What can hang from each mark:
z_325: z_553 z_815 z_963
z_575: z_261 z_734 z_735
z_879: z_594 z_710
z_594: z_735 z_815 z_879
z_261: z_575 z_735 z_963
z_818: z_261 z_734 z_815
z_735: z_594 z_879
z_815: z_325
z_734: z_261 z_325 z_575
z_963: z_734 z_815 z_818
z_553: z_594 z_710 z_815 z_879 z_963
z_710: z_594

Each row was made from one small tree. The marks that hang from a mark follow it in brackets, in the order of their numbers. Every link used is in the known rows. Write each row's tree.
Each row is shifted at random along 5 fixed directions that mean nothing.
Known rows:
z_594[z_815 z_879[z_710]]: [ 174   35   46   -2  128   93  -81  -33 -212   63   89 -269   73  103
 -207  111  130  -87 -107  111    4  -63   73 -115  -31 -174  129   75
 -113  -26  143  154  -80  -49  -54   32   31  171  -98   21 -271  220
  -43  190  121 -170 -178 -109  100  118   25   54    5  -14   -1  -75
 -161   24  -25   94  153    0  -54   97]
z_710[z_594[z_735 z_815[z_325] z_879]]: [ 230  -38  -26 -301 -141 -113 -205   46  106   18   20  113   72  -51
  158   18  -31   76  132   -9 -192   68  148  152   39  201   61 -152
 -116  -64  -14  -27   31  337 -116  120  245   73 -121   92   85   47
 -109 -247 -103 -121  131  128   56  149   86   17   64  -22  -52 -258
 -288  210 -166  145    2   48  154   95]
z_963[z_734[z_261[z_735] z_575] z_815[z_325] z_818]: [-222  -19  106   71   27   27   54  128   93 -158   27   25   17  -72
  110 -264  -27  -22  -21  -46  112   -8 -149  -26   -2  -30 -129   49
   71   40 -202  -47  -60  -96  119  -98   47 -230   55  -34  100 -178
   49   56   -8  138   87   30   28  -13 -100  -30  -17  194   -3   45
  216 -109  101 -120 -222   -9   12   93]
z_261[z_575[z_734] z_735 z_963[z_815]]: [-172  -83 -182   78 -102  -35  118   45  -11 -177  -47   21  -62   -9
  -13  -68  -12  -90 -123   48  -28  171 -144  -95    3   82   29 -124
  -45  -69  120   82   11  115  217   42  -84   11   51 -173  223  -10
  161   22  -38  256  -25  174  -32  -91   55 -124   -7 -163  -51  104
  180 -135  180  -29   35  -54   96  -58]
z_818[z_734 z_815[z_325]]: [  39   78  120 -150   25  -54  -33   58    9 -151   72   24  128  -59
  109 -190  -35  -22   51   10   48  -35  -75  -55 -229 -106  -22   95
   70   12 -114   -4  -67   86   79  151  134  -13  -78  -52  -42   76
 -166   80  180   93  -79  -52   28  122   64  -42    3  300  -64  -29
   73   16   -6   79 -169  -83   31   93]
z_261[z_575[z_734[z_325]] z_963]: [ -86 -201  -80   90  -24 -106  206  -96   52   72   41  235 -118  196
  136  242  154  -32   -4  133  -81  -47    7   90   65  -10 -262  -99
   14   64  102 -219  -40 -204    4  175 -181   -3  199  -15  -56  109
  108 -166  -51  136 -145   42 -162 -147   61  -71  142  -35  134  205
  422 -223 -112   15   60 -117  -86 -240]
z_735[z_594[z_815 z_879]]: [  91   22  -79 -137  -14 -149 -136   29  -33   -1   25 -182 -139  110
   40  112  130  -38   97   77  -13  127   73   27  124  -30   90 -249
  -69   37  195  -41  188  172 -145   93  216  138  -24    4   34  148
   57 -122 -138 -109  -98   87   47   79  126    9  -10 -187  -14   16
 -183   79 -220  256  161   72  108 -111]
z_735[z_879[z_710[z_594[z_815[z_325[z_553 z_963]]]]]]: [  42  -94 -100  -35  -96   -9   19  -36  114  133  -75  102 -189   71
    8  296  -31  128   43 -122  -58   78  110  143  173  141  -32 -130
  -51   44  173  -84  182  135 -186    4 -151   89    0   97   92    6
   41 -311 -172  -85  172   12 -132  -80   52  -17   74 -161   -1  -36
 -139  107 -120  -13   59   59   13 -255]
z_594[z_735 z_815[z_325]]: [ 284  203  405 -319  152 -324 -116    3  155   43  182  -49  -45  120
  331 -219  209 -121  391   69   69 -107  254  198 -148 -276 -309 -116
   62  241 -124 -314  117 -136 -236  223  572 -111  175  160 -327 -120
 -297  -29  181 -446 -292  -48 -120  187   51  142  -42  315  231   44
   40  118 -483  488  -20   93  -78  -23]
z_815[z_325[z_553 z_963[z_734 z_818]]]: [-159   25   17    7  -33 -152   97  -33  158    7  -14  157 -261   70
  223  -10    0  132  197  -77  104    3   45   24   91  -27 -188 -144
  164  267  -77 -247  177  -38 -131  -22  -45 -112  129   22   87 -135
   11 -278  -66  125   51  -15 -159 -108   37  -50   81   67    6  170
  275    4 -167  -45 -149  -37   43 -356]
z_963[z_734[z_325 z_575[z_261[z_735]]] z_815 z_818]: [-150  231   31   85  103    5  -73  161 -174 -284   41 -311   67  -98
  -51 -473   53  -87 -117   82  241    4 -292 -298 -158 -245  102   96
  114  -31  -61  169  -62  -33  305  -84  159  -39  -52 -191  115 -105
   61  446  171  127 -219   28  181   25   -8 -109  -79  151 -165  119
  130 -202  212  -11  -59  -75  136   97]
z_734[z_261[z_575] z_325[z_553 z_815 z_963]]: [ -35   13  -42   34   38   51 -193   92 -164 -109   32  215  272  -12
   15 -142  -11  161   23   69   73 -163 -146 -160 -152  -68   43  240
   78 -108   67  134 -181  -75  158  178  -17    2 -101 -129   -3   97
   23  168   77  184 -230  -59  157  129  127   -7  134  129  -93    3
  126 -128  191  -48  -16 -196  188   -1]
z_818[z_261[z_575 z_963]]: [ -31  -20 -154   19   66 -147    0   18  -68  -11  189   -7  -36  177
   68  -20  208 -124  -14  228    5   48  -37 -145  -23  -98  -29  -98
  -28   19  112  -35  -41  -77   55  169   45  162   40  -55  -12  169
   49   10   11  163 -249   76   14  -17  169  -47  113   -5   82   92
  142 -159  -87   92   64  -86   98  -62]
z_575[z_261[z_735[z_594 z_879] z_963[z_818]] z_734]: [ 115 -293  -58 -121 -137  105 -218  163 -158   -3  202  331  574 -117
  156  111   21  -76 -116  160 -160 -165 -212   58 -202  146   26  278
  -26 -341 -104  116 -480 -228  241  166  185 -190 -183   35 -197  171
 -141  176   63  207 -141  -40  212  162 -157   22   61  238   18 -240
 -280 -295   76 -281 -159 -121 -120  428]
z_594[z_735 z_815[z_325[z_553[z_879[z_710]] z_963[z_818]]]]: [ 198  181  266 -142  101    0  -87   24   73   59   30   -5   66  -43
   64 -151  -39   44  172  -76   64 -145  187   39 -145 -109  -91  125
   38  154 -173  -40    2  -84 -134    5  222 -131   39  101 -234 -172
 -216   44  172 -256  -57 -140  -53  159  -52  126  -64  251   73 -106
 -109  178 -146   99  -68   62  -65   41]
z_815[z_325[z_553 z_963[z_734[z_261 z_575]]]]: [-130   14   66 -109 -174 -176  -73   96  205  -70   20  374   55  -66
  344 -252 -180  118  239  -69   35  -15   62  151  -48  111  -58   44
  137    2 -202 -223   80  112  -27  180   77 -311   11  -11  235  -81
 -130 -247  -70  106  173   45  -22   47  111  -11   47  259  -58   11
  101   64  -52  -97 -203  -48  200  -52]
z_325[z_553[z_710 z_879]]: [ 215   14   24    3  -59   64  -77  -76  -47   92   53  225  298  -18
  -22   -9 -122  102  -44  -38  -89 -150  180   86   -6  112  185  240
   46  -68 -178    3  -44  -12  -98   79  -59  -92 -190   40 -115  167
 -153  -66  128  -91   44  -92   30  142  -52  176   57   92   21 -219
 -232   69   58  -34 -157  -30   33  229]
z_575[z_261[z_735[z_594[z_815] z_879] z_963] z_734]: [  -2   79 -108  -88 -103 -202 -123  145  -88 -144   58 -182  -36    9
  109  -93   97 -197   48  174   34  200 -125  -61  -71  -36  120 -163
  -13 -140  254   58   66  140  173   86  305   29   -7 -134  140   35
   19  137  -42   32 -221  144   88   29   89 -110 -111  -72  -63   99
 -182 -139  -69   99  158    7  116  -22]
z_261[z_735 z_963[z_734]]: [ -68  -36  -96   16  -16   42    4   34 -129  -89   42   15  138 -109
  -76 -130  -55 -108 -135   73  -31    5  -86 -137 -148   23   98   77
   12  -87  -43  193 -182    1  194  -34  -47   15  -57  -85   36   47
  -58  131   81  213   -7   47  100  -60  -26  -34  -33   10  -36  -50
  -14  -91  202 -140  -59  -88   44  157]
z_575[z_734[z_261] z_735[z_594 z_879]]: [-114 -116    3  118  -24   88  -28  -38 -213   43   24 -142   93  -30
 -129  111   -3 -141 -139   79  -36  -15 -183  -50   34  -62  175   63
  -10 -169  100  131 -185 -162  120 -102  -50   -7  -75  -54 -115   81
   56  239  -81  -38  -59  -26  128  -75 -112   26 -100 -118   87   42
 -135 -139  147  -92  162    6 -157  196]
z_963[z_734[z_325[z_553[z_594 z_879]] z_575[z_735]] z_815]: [  95  134 -161   91  -21  -67 -198   40 -183 -142    1    2   97   38
   39 -188  -25  124  -43   86   57  -61 -169 -158   39   -1  204   55
  151  -19   68   86   25  181  134  -29   -9  145 -199 -167  182  116
  134  106  -40   87 -178   12  191   98  154  -23  154  -32 -156   37
  -44 -125  112  141   -4 -137  352   30]
z_575[z_734[z_261 z_325[z_553[z_594] z_963[z_815]]]]: [ -99   59 -181  109  -75   33  -59   39 -135 -143 -112   33   33  -16
 -104  -78  -56  181  -45   11   39   -2 -173 -204  -50   23  166   94
  117  -65  119  152  -40  147  192  -18 -189   59 -125 -188  208   48
  117  128    6  241  -61    4  104   15   73  -89   98  -31 -250   53
  170  -85  269 -161   48 -204  234  -61]
z_325[z_553[z_594 z_879] z_815]: [ 146  349   70  -24   25  -76 -148  -38   30  -76 -105  -99   13  -28
   -7 -275  -77  103  131  -99  153   45  165  -31    2  -33  152  -25
  138  113  -78   42  303  161  -99 -102  177  -62  -60   -7   70  -90
  -41   26   61 -203  -82  -19   17  168   48  135  -89  -38  -51   10
 -173  157  -23  269   24   87  147  -28]
z_963[z_815 z_818[z_734]]: [ 136 -213  -91  -24  138   79  -78   35 -174   -7  229  151  255  144
   93  193  251   61  -63  175  -35 -228 -140 -112  -55  -91 -189  118
    5   80  -55  -15 -295 -281   17  122   35  113 -104   74 -311  236
   28   52  146  236 -301 -131   95  148  -33    5  303  176   32  -54
  159 -268 -104  -19 -190 -171  -51   44]
z_815[z_325[z_553[z_710[z_594] z_879] z_963[z_818[z_734]]]]: [ -11  115   98   55  -28  102   84  -57   82   64 -111  135   37 -110
  -70  -76 -206  156  -33 -164   44  -67  104  -30    7  119   84  166
   94   72 -216   50   42   18  -48 -171 -194 -119  -45   21    1 -140
  -88  -94  107   67  219 -102  -67   -6 -131   44  -45  125  -45 -103
  -59  128  109 -225 -196   12  -56  -12]
z_575[z_261[z_735] z_734[z_325[z_553 z_815]]]: [-260  181  105  196  -10  -15  217 -121   69 -167 -188 -151 -253  -79
 -136 -184  -87  -40    7 -152  127  155  -67  -54   21  -70   -2 -105
   91    9   74   15  137   33  138 -186  -86  -62  177 -147  174 -251
  126  178   -6  -57   43   65 -121 -220  -64  -62 -194 -165  -42  231
  275  -16  211    6  124   25  -60 -136]
z_963[z_734 z_815[z_325]]: [ -93 -105   73  -72  -69   48  108   -2  134  -54  -68  155   25 -102
  102  -71 -124   85   42 -153    5  -20  -18   79  -43   59 -107   50
   40   50 -187  -87  -46   52   20   -9  -99 -163   11   -8   55  -58
  -87  -90   17   83  177  -39  -90  -26  -57  -35   16  125  -67  -28
  188   34   71  -97 -195   -8  -28   45]
z_575[z_261[z_963] z_735[z_594[z_815 z_879[z_710]]]]: [  99 -175  -73  -78 -125   42  -90  103   17   33  -18   51   96  -38
    5  144  -44  -79    6    4  -92   95    7  107   11  203   91    1
 -130 -209  111   53 -103   61   76   26  122   36  -42    7   39   75
  -60   18 -111  -90  118   95   91    9  -31  -14  -99  -93  -11 -143
 -297   37    4  -78  119   57  -33  247]
z_879[z_594[z_735 z_815[z_325[z_553]]] z_710]: [ 198  248   84 -141   33   92 -213   89  -37  -85  -42 -189  111 -158
 -201 -261 -175    8  -17 -150   40    0   72  -74 -224  -40  201  121
  -56  -62  -28  214  -22  268   38  -30  141   63 -158    7   -6 -120
 -215  218  162 -253   89  -84  101   91   23   45 -163   68 -122 -220
 -337  305   93   60  119   35   53  220]
z_553[z_710[z_594] z_815[z_325] z_963]: [ 150  159  248   51  178  -16   58 -161  -51  192 -113 -167  -64   65
 -169  -12   39   15   89   28   82 -135  201  -26 -121 -151  -33  146
    7   65  -25   27   35 -116 -120  -32  -87   98   57   44 -326   -8
 -153  119  221 -115  -68 -185  -48   75  -14   58  -39   93    0   90
  174  180  -56   25   18   -9 -142   25]
z_710[z_594[z_735 z_815[z_325[z_963[z_818]]] z_879]]: [  91  244  158 -227   25 -145 -120   60  103   -6  -38 -239 -155  -49
   78 -206   46  -11  186  -28   67  103  142  -13   -1  -67    9 -203
  -11  148  -52   -2  217  159 -123  -59  342  -17   53   68   26 -224
 -101  -38   34 -220    9   89  -12  102   16   12 -129   43  -24  -45
 -165  212 -203  194   48  140   45 -103]
z_325[z_553[z_594 z_963[z_734]] z_815]: [  -8  248  164  114  202  -37   61 -175   35   80 -119 -127 -156   21
  -96 -108   29   12  126  -81  180  -78  135  -61  -29 -181 -129  -14
  118  231  -68  -49  174 -147 -142 -185  -49  -34  170   33 -153 -163
   -9   88   95  -85 -130 -167 -107   -5   25   69  -55  -41   43  221
  239  110  -64  145   66   45  -83 -225]
z_815[z_325[z_553[z_879[z_710[z_594]]] z_963[z_734 z_818]]]: [-145  188 -193  199  -30  140   18  -34 -165  -47 -159 -213 -157  -67
 -271  -74 -155  159 -185  -72  124   54 -109 -356   61   -1  316   34
   74   65   89  288   82  200   99 -324 -356  169 -165 -148  180  -56
  106   79    2  239  124  -70   79 -114    6 -112    2 -123 -243   20
  -52   38  271 -273   25  -74  146 -163]
z_575[z_261[z_963[z_815]] z_734[z_325] z_735[z_879]]: [-101 -110   -1  125  -25   25  112  -34 -127  -36  -48  -82  -29   29
   13   94   83  -77  -55   75   43   15 -225  -65  -46  -89  -42   25
   98  -69  185   26 -129 -183  226  -52  -65   37   55 -135  -36    4
   73  246   11   -1 -189   15  -11 -128  -61 -102  -30  -36    5  172
  174 -286  121  -62  106  -83  -96   -3]
z_710[z_594[z_735 z_815[z_325[z_963]]]]: [-139 -108 -154   84   31  209  157 -141  -37   86 -239 -138 -290  -84
 -398  249  -76  113 -150 -123 -127   91  -16 -174   98   90   79 -108
 -179   38  137  238 -113  115  -16 -255 -439  310   24  -42    0  -69
  143  -54 -166  185  214   26  -22 -198  -24  -75   16 -382  -78   -3
  168  228  244 -144  258    2  -81  -96]
z_553[z_815 z_879[z_710[z_594[z_735]]] z_963[z_734[z_575]]]: [  64  150  -28   38  -42   32   11  -52   48  109 -151 -125   -1 -121
  -79 -145 -210  -17   24   26  -68   25  222   54  -30  123  159   63
 -136 -109 -134   68  120  241  -57  -76  -86  -19   -2   25  143  -56
  -24  -23  -10  -51  277   12   56   58   80   -3  -83  -59 -113  -37
  -93  265   30  -79   61  120  115  108]
z_963[z_734 z_818[z_815]]: [-216  102  -46   21   19   70  142   79   73 -144  -67 -202 -132 -140
  -73 -206  -80  -28  -75 -107  106  124  -69 -120  -34  -62   16  -40
   13  121 -206   25   96   68   71 -119  -47 -126   32  -51  189 -119
   16   61   65  151  141   61  -38  -78  -53  -96 -132   22 -122   72
  155   60  114  -76 -120   42  -18  -48]
z_963[z_815 z_818[z_734[z_261[z_735] z_325[z_553[z_879]]]]]: [ -22  -32  -17   63   24  -14   56   50  104 -130   55  156   43   26
  168  -50   28   82   23  -24    8  -22  -43   47   75   82 -163  -35
  111  101  -74 -103   40   -8   17  -34   97  -53   39   15  138  -67
  119 -105  -18   55   22   54  -36    2  -65   16   99   94   34  -47
   79 -160  -31    1 -259  -49  105  -46]
z_735[z_879[z_594[z_815] z_710]]: [ 196  136  -58 -275 -147 -200 -216  191  141  -51   65  -85  -34   23
  217 -105  -37  -37  189  -13   17  196  181  228    1   71   81 -176
  -60  -38   76 -133  360  360 -134  232  400  -63  -68  106  273    7
 -137 -202  -49 -343  109  135   -6  113  136   -1 -118   11  -57 -110
 -462  186 -302  224   53  162  191  -34]
z_325[z_553[z_710[z_594] z_879]]: [ 301  363   16    9   56 -271 -157  -80  -82   63  114 -164  -58  233
   58 -146  181    0  103  120  100  -17  208  -36  145 -129  172 -123
  140  159   86  -99  377   50 -204   12  210  127 -102   26  -50   72
  -59  -42  159 -294 -258    0   -7  130   91  139   53    7   49   27
 -252  -18 -265  354    2   33  174 -145]
z_818[z_734[z_575[z_261[z_735[z_879]]]] z_815]: [ -86   50   12   35   32  -75   24   48  -17 -129  122 -111    4    5
   71 -115   73 -195  -60  117   23   82 -154  -38  -22 -109   19  -50
  -10  -99   39  -32    7  -19   84   69  126   30   15  -75   58   54
   82  101   -8   76 -127   86   60   20   81  -40  -25   47   55  101
   14 -120   -8  137    3   31   28   36]

Which tree is each row?
[  12   60  104 -105   94   18  -60   79  -15   14   41 -111  -25  -15
   45   15   29   -7   61   16   88  -25  -15  -41 -101 -132  -88    8
    9  103    3   24   -9  -49  -47   13  126  -22   38   64 -121  -67
  -65   21   33  -34  -89 -100   14   60    0  -20  -62  122   15   29
  -84   43 -146   29   11   46  -84  -96] -> z_735[z_879[z_594[z_815[z_325[z_963[z_818[z_734]]]]]]]
[  70  217  201 -181    5   23  -51   17   89  -35  -99 -265   44 -189
 -148 -268 -116  -84   -7 -141   35  135  205   44  -77   -3  150  -40
  -91  -12 -168  139  145  202  -45  -45  209 -137   -2   67   34 -131
 -181  131   97 -294  153   71   10   97  -54   69 -272    8  -65 -140
 -283  266   34  141   59  190  -64  164] -> z_710[z_594[z_815 z_879]]
[ 105   14 -161 -147  -77  -24 -184  129  -85  -18    5 -204  -15   -8
  -56   84  -13  -47  -27    9    6  142    2   26   13   15  217  -78
 -109 -117  210   88  143  250  -42   98  147  113 -150   -3  120  154
   -3  -24  -90 -126    6   49   81   54   93  -30  -79 -170  -78  -87
 -408  104  -75  100  163   89  106  -10] -> z_735[z_594[z_815] z_879[z_710]]
[ -60   89  -24   20  103 -105   21   -8 -114  -13   49 -152 -142  143
   58  -55  194   -3  103  126  143  -43  -74 -175   11 -238  -67  -78
   90  189   79  -49   93 -143  -22    1   -2   63   61  -66  -65    6
   39   69  103   92 -250  -44  -17   13   76  -40   89   41  -39  219
  248 -141  -92   91    2  -41   69 -245] -> z_325[z_963[z_734 z_815]]
[ 118  127 -123 -110  -22 -336  -80  -25  118  -37    7  -50 -381  231
  154   59  178  100  224   20   29  176  142   36  190   -1  -90 -417
   23  244  249 -199  378  283 -202   95  156  248   43   31  159   25
   67 -316 -145  -84 -106  132 -103  -12  227  -60  144 -171  -39  134
   50   84 -342  366  102   -9  225 -401] -> z_710[z_594[z_815[z_325[z_553]]]]
[   3   13   87  -66   89   88  -27   84  -51   62   -2 -173  -44  -22
  -70  125   11  -49  -24  -30  113  -30  -54  -39  -66 -123  -25   68
  -33   28   83   70  -18  -80  -42  -55   36   10   13   46 -159  -26
  -31   70   26  -47  -41 -147   -8    6  -57  -30 -102   59   28    6
 -165   36  -88  -58   52   76 -163  -98] -> z_735[z_594[z_815[z_325[z_963[z_818[z_734]]]]] z_879[z_710]]
[-200  -59 -107  143   95 -104  182  -42  -23  -31  120  -28 -227  155
   62  104  173 -112  -50  160    0   75 -209 -113  134  -88 -124 -184
   -6   20  263  -57   12  -53   64   17  -87  249  165 -108  120   18
  303  -63 -136  191 -156   84  -88 -181  124 -110  111 -137  137  189
  214 -239  -33   66   35  -24   82 -287] -> z_818[z_261[z_575 z_735[z_879]] z_734[z_325[z_963[z_815]]]]
[ -27 -138 -264  143   77  -44  -75  101 -173    7  259  -68  -50  257
  133  160  281  -47  -73  247   34  -30 -260 -149  197  -86  -55  -68
  -13   40  153  -87  -68 -160   46    4   -4  212  -86  -10   19  182
  254    1  -99  166 -223   11  107  -14   90  -93  269  -28   39  103
   51 -332 -145    4  -38  -74  134 -105] -> z_963[z_734[z_575[z_735[z_879[z_710]]]] z_815 z_818[z_261]]
[ 173  137   98 -202   61  -66 -105    1   35   63   27 -214  -13  -64
  -29  -88   64 -105   51  -16  -41   55  152   76  -21  -70   12 -128
  -96   42  -39   21   97   64 -131   -5  265   23   17  124  -85  -97
 -114   37   39 -308  -48   62  -13   67   -6   82 -109  -65   87  -89
 -258  161 -157  274  126  167  -61   28] -> z_710[z_594[z_735[z_879] z_815]]
[-219 -295 -305  157   -1  251  164   41  -30  -74   -4  101    2  -36
 -155  257  -19   87 -237    3 -131   37 -185 -148   66  145  -22   43
 -114  -36  -27  101 -242  -11  107  -69 -349  135  -73  -40  107  165
  208  -89 -108  476  174   46   65 -103  -45 -122  157 -107  -89  -52
  249  -72  227 -313  -97 -135  -15   33] -> z_963[z_818[z_734[z_261] z_815]]
[-201  -83 -201  259   54   99  153  -84  -28   11 -116   44 -177   60
 -187  129  -25  163 -123  -48   20    3  -84 -123   90   60   14   54
   34   33   60   -5   10   -1   18  -16 -405  167    3 -112  170   76
  244  -73  -90  273   96   -3  -42 -146   84  -91  150 -175 -104   95
  353    4  197 -200   -7 -149  133 -175] -> z_734[z_325[z_553[z_710 z_963[z_815 z_818[z_261]]]] z_575]
[  23  -46   79  -44 -101  -18  -56  -28  -41   36   46    5  110  -40
   67   16  -70  -91   15   16  -64    5  -19  133  -13   17   70    4
    9  -96  -51  -26  -39  -35   29   45  111 -128  -38   55  -40  -10
  -88   64  -25 -200   39   11   34  -12  -72   50 -117    3   78  -13
 -209  -15  -34   27   63   65 -122  179] -> z_575[z_734 z_735[z_879[z_594]]]
[ 217  -44   80 -234  -71 -135 -194   11   94   53    1  245  138  -10
  217   58  -82  121  239  -22  -71  -74  167  198  -95  114  -44   16
   10   12  -36 -122   35  151 -155  248  218  -61  -49   64  -67  119
 -183 -202  -74  -67   -6  -73    5  210  116   71   56  124  -18 -118
 -170  166 -218  131  -81  -18  105   58] -> z_735[z_594[z_815[z_325[z_553[z_879 z_963]]]]]
[ -43  179   23   22   17  -90   47  -27  -32   -3 -107  -83  -81  -32
   -6 -188  -80   31  115   30  123  -10   68  -54 -117  -70   62   91
   77   20   -8  -20  157   97   20   46  -48   -2   18 -111  126    6
  -70   23  157   40   23  -41  -31  -18   86  -93  -67   50 -142  119
  174  105   38  -69  -36  -49  140 -132] -> z_553[z_710 z_963[z_734[z_325[z_815]]]]
[-146  -76  -53  284  -43  124  217 -174 -124   95 -110 -231 -208   39
 -270  246   11  -98 -226   -2  -32   74 -153  -50  169  -23  117  -44
  -41 -140  254   90  -54 -105  132 -255 -326  182   37  -64    5  -19
  169  199  -98 -117   76   14  -35 -316 -133  -92  -94 -282   34  139
   35 -144  196 -166  280   18 -216   -6] -> z_575[z_261 z_734[z_325] z_735[z_879[z_710[z_594]]]]
[ -69   66  218  -18  -63  130  150 -103  193   81 -248  133   29 -259
  -67  -77 -299   86   63 -267  -47  -50  150  205 -107   98  -51  162
   58  -39 -279  -28  -12   14  -37 -100 -133 -324  139   57   22 -279
  -75   -1   13 -149  263  -52 -152  -54 -137   85 -193    7    6  -16
   81  235  154 -111    1   97 -178   40] -> z_575[z_734[z_325[z_553[z_594[z_735[z_879]] z_815] z_963]]]
[ 178 -148  -49   61  107   14  -85   39 -133  103  183   12  148  214
   18  230  315 -102  -88  179  -41 -111  -74   12   74  -49 -126    5
    2  -43  217   31  -94 -302   -5  -15   66  151  -31  100 -219  102
   34   74   52  -98 -235  -13   50   39  -79   93  158   49  176  -78
 -142 -327 -103   45  -29  -41  -63   54] -> z_734[z_261[z_735[z_879[z_710[z_594]]] z_963[z_815]]]
[ -49  187   78   19  -60  -10 -143   73  -97 -116   17 -288  105 -110
 -130 -314  -77 -215 -117   29   89  123  -62  -56  -37  -59  352   28
  -36 -275   15  169   62   99  125  -41  206  -61 -105  -87  110  -23
  -32  284   16 -162   48   97  191   37  -13   45 -247  -33  -32  -60
 -350   45  159   13  146  121   43  305] -> z_734[z_575[z_261[z_735[z_594[z_879[z_710]]]]]]
[ -21 -172  -33   44  -66   92  -27  -29 -175  -52  136  185  337  -68
  -86  -19  -59 -100 -223  123 -170 -102 -132  -54 -101   44  128  178
 -116 -259  -61  165 -363  -71  200  150  -80  -37 -113  -67 -134  183
   -5  167   51  206  -77   -6  131   42  -30   18   52   16   41  -95
   -7 -123  237 -116   -8 -109  -61  324] -> z_261[z_575[z_734] z_735]
[ 132   87   -8  -44    4  -32 -115   10  -68   74   87 -195   -2   92
  -14   50   75  -86  -16   42   42   22   63   64   34 -106  105  -58
   -1  -26  112  -18  169    4 -114   35  125   52  -76  100  -35   53
  -68   14   31 -300  -35  -25   24    7    9   69  -71  -28   65  -42
 -331   11 -158  115  111  101  -30    7] -> z_735[z_879[z_594 z_710]]
[-181 -103   -9   91   41  -81  201   82  231  -52   57   81 -172   91
  133   -5  134 -134   10   23    4  118    6   98  118   33 -282 -190
  -19  104  -35 -189  106 -189   -8   15   78 -125  258   36  111 -141
  119 -154  -89   75   36  195 -143 -116  -49    0  -37   -5  201  115
  246 -123  -89   46  -98   51  -77  -94] -> z_734[z_261[z_575 z_735 z_963[z_818[z_815]]]]
